Below is a small trained network, with its code and all its weights. Each question gives an input and a class and asks what happens when units are switched off, that is, made to give their printed mean instead of their output.

import numpy as np


def w(rows, s, z=0):
    codes = np.array(rows[::2]) - 128.0
    scale = np.full(codes.shape[1], s)
    scale[-1] = z or s
    return codes * scale


def norm(h):
    return h / np.sqrt((h * h).mean(-1, keepdims=True) + 1e-5)


def f(y):
    return np.maximum(y, 0)


def log_softmax(a):
    a = a - a.max(-1, keepdims=True)
    return a - np.log(np.exp(a).sum(-1, keepdims=True))


def net(x, mask):
    res = np.array(x, float).reshape(1, 8) / 4 @ E
    u = 0
    for l in range(2):
        y = f(norm(res) @ A[l][:, :-1].T + A[l][:, -1])
        res = res + np.where(mask[u : u + 13], y, B[l][:, -1]) @ B[l][:, :-1]
        u += 13
    return log_softmax(norm(res)[-1] @ U[:, :-1].T + U[:, -1])


A, B = {}, {}
E = w([
[115,142,115,143,136,108,139,132,121],'x0',
[117,112,137,136,124,115,142,149,127],'x1',
[6,221,159,89,213,207,164,162,188],'x2',
[101,128,118,127,126,108,132,134,132],'x3',
[113,80,163,67,226,47,102,82,104],'x4',
[82,43,28,246,164,255,121,116,137],'x5',
[106,139,112,129,131,116,126,127,121],'x6',
[152,115,147,139,127,133,143,136,129],'x7',
],0.0056)
A[0] = w([
[78,164,212,79,243,137,166,129,154,198],'0.n1',
[163,142,169,174,69,141,100,75,103,140],'0.n2',
[168,149,189,38,135,55,138,162,48,165],'0.n3',
[149,30,76,137,90,116,92,126,158,116],'0.n4',
[140,81,124,96,237,87,111,114,124,165],'0.n5',
[18,103,154,99,141,195,177,83,214,65],'0.n6',
[108,174,149,155,208,167,145,104,212,94],'0.n7',
[66,141,172,207,115,48,101,125,182,186],'0.n8',
[62,153,45,138,100,144,157,100,171,124],'0.n9',
[75,124,187,214,158,175,124,100,154,55],'0.n10',
[176,46,97,77,119,96,128,85,22,86],'0.n11',
[183,160,151,79,11,32,125,91,107,252],'0.n12',
[66,219,254,50,136,202,146,178,167,239],'0.n13',
],0.0071,0.003)
B[0] = w([
[86,110,168,148,109,130,43,91,200,222],'0.n1',
[37,115,139,142,90,66,99,171,103,172],'0.n2',
[106,159,138,113,150,161,80,114,149,215],'0.n3',
[102,200,98,204,116,108,165,71,115,185],'0.n4',
[110,118,167,99,224,144,172,47,126,186],'0.n5',
[154,92,152,115,116,172,124,143,63,200],'0.n6',
[137,90,124,73,104,170,129,181,71,189],'0.n7',
[182,123,112,115,101,147,114,119,134,156],'0.n8',
[174,100,196,128,98,129,141,124,112,184],'0.n9',
[116,65,106,89,158,135,48,118,113,171],'0.n10',
[169,114,137,179,157,83,224,143,91,193],'0.n11',
[91,31,138,79,142,186,127,254,95,243],'0.n12',
[169,196,78,142,144,77,184,120,136,254],'0.n13',
],0.0076,0.0088)
A[1] = w([
[113,87,126,107,156,40,84,197,60,167],'1.n1',
[183,224,190,90,117,102,136,136,225,82],'1.n2',
[130,66,81,138,142,170,196,207,88,138],'1.n3',
[132,133,137,138,81,181,145,161,177,41],'1.n4',
[120,144,110,233,2,91,130,106,169,20],'1.n5',
[131,142,136,181,18,146,51,202,77,129],'1.n6',
[146,70,137,179,133,86,126,47,114,136],'1.n7',
[148,204,120,115,66,55,123,233,133,45],'1.n8',
[181,204,87,96,100,99,135,148,155,1],'1.n9',
[100,118,132,175,75,150,28,80,113,100],'1.n10',
[175,213,174,107,113,89,127,125,248,115],'1.n11',
[126,156,103,95,41,169,108,216,131,155],'1.n12',
[79,52,117,142,194,174,94,105,112,145],'1.n13',
],0.0095,0.0039)
B[1] = w([
[150,112,139,90,164,255,141,66,244,203],'1.n1',
[82,123,126,193,165,55,151,65,131,181],'1.n2',
[107,226,162,81,127,82,49,134,145,244],'1.n3',
[184,103,135,75,104,137,84,190,95,157],'1.n4',
[86,16,150,34,221,102,88,42,197,167],'1.n5',
[50,131,86,130,118,152,8,89,126,225],'1.n6',
[175,150,36,189,62,104,220,118,106,176],'1.n7',
[215,134,78,197,97,171,200,128,67,180],'1.n8',
[218,32,94,215,157,81,212,87,114,149],'1.n9',
[78,71,125,90,199,63,167,60,206,162],'1.n10',
[91,167,159,184,83,16,118,91,89,178],'1.n11',
[171,155,42,182,59,143,175,172,2,222],'1.n12',
[191,146,166,124,92,109,183,204,154,214],'1.n13',
],0.0074,0.011)
U = w([
[126,195,35,94,52,226,36,220,49,175],'0',
[198,176,44,214,95,67,227,101,43,240],'1',
[182,68,215,53,199,198,180,178,201,142],'2',
[43,222,221,135,185,22,71,69,162,2],'3',
[49,37,4,145,123,92,30,41,186,4],'4',
],0.012,0.005)

Each question gives the input, the list of numbers given to net, and the class t.
The units are the neurons (one row each of A and B). Each row of codes is followed by its name. A weight is (code - 128) times the scale printed after its matrix; where a second scale follows, it is the last column's (A, B and U).
mask holds one flag per neuron, layer by layer. A switched-off neuron (its flag False) gives its mean, the last column of its row in B, instead of its output. The means were averaged over made-up inputs and are rounded, as every weight is.
A unit's drop is (log p(t) with every unit on - log p(t) with that unit switched off) / (log p(t) with every unit on - log p(t) with every unit switched off).
The circuit of an input: a set's keep is (log p(t) with only the set's units on - log p(t) with every unit switched off) / (log p(t) with every unit on - log p(t) with every unit switched off). Starting from the 12 units with the biggest drops (on a tie, the unit counted first), units are removed one at a time, each time the one whose removal leaves the highest keep (on an exact tie, the one counted first), for as long as the keep stays at least 0.8.
units of the circuit, in order: the units of the circuit, biggest drop first
unit that matters most: the unit with the biggest drop
top k neurons: the k neurons with the biggest drops, biggest first
top k neurons in layer l: the k neurons of layer l with the biggest drops, biggest first
drop when u is switched off: that unit's drop, to one decimal
input [-3,3,1,4,0,1,-2,6], class 0: unit that matters most	0.n5
input [0,-6,-7,-5,-2,2,0,-2], class 4: units of the circuit, in order	[0.n4; 1.n5]
input [0,2,-8,-2,-4,1,-5,8], class 4: top 2 neurons in layer 0	[0.n4; 0.n7]
input [4,-5,-4,4,-2,1,4,-4], class 4: top 4 neurons	[0.n4; 1.n5; 0.n7; 0.n6]
input [0,4,-6,-3,0,-2,1,6], class 0: top 2 neurons	[0.n12; 0.n5]
input [0,-2,0,1,8,8,-8,3], class 1: top 2 neurons in layer 1	[1.n7; 1.n1]
input [8,-3,-1,4,0,3,5,0], class 4: top 4 neurons in layer 1	[1.n5; 1.n12; 1.n10; 1.n8]
input [6,8,4,0,5,1,6,-7], class 2: top 2 neurons in layer 0	[0.n6; 0.n7]
input [2,5,-7,-1,5,-1,0,-7], class 2: top 2 neurons	[0.n12; 1.n1]
input [-8,-8,-6,8,0,-6,8,-8], class 0: top 2 neurons in layer 0	[0.n12; 0.n5]
input [5,7,7,-5,0,-8,-1,5], class 1: top 2 neurons in layer 0	[0.n13; 0.n5]
input [-6,-6,-4,0,-4,1,3,1], class 4: top 4 neurons	[0.n4; 1.n5; 0.n7; 0.n2]
input [-3,2,-7,-6,-7,-1,-5,6], class 0: top 2 neurons	[0.n12; 0.n1]
input [-5,-3,5,3,-7,-6,-4,-8], class 1: units of the circuit, in order	[0.n13]
input [-6,8,-3,-6,-3,1,-2,-7], class 4: top 2 neurons	[0.n4; 1.n5]
input [-6,-4,2,-1,-5,-1,-2,3], class 1: top 2 neurons	[0.n13; 0.n12]
input [0,-4,-3,6,6,-1,-3,-2], class 2: drop when 0.n12 is switched off	0.1
input [6,2,-8,6,-4,-6,1,8], class 0: drop when 1.n13 is switched off	0.0
input [-7,0,4,-8,-7,-2,1,-8], class 1: drop when 0.n13 is switched off	0.2
input [1,6,-4,-2,-3,-7,0,4], class 0: units of the circuit, in order	[0.n12]
input [-2,-2,4,4,-1,-3,-3,-2], class 1: drop when 0.n13 is switched off	2.0
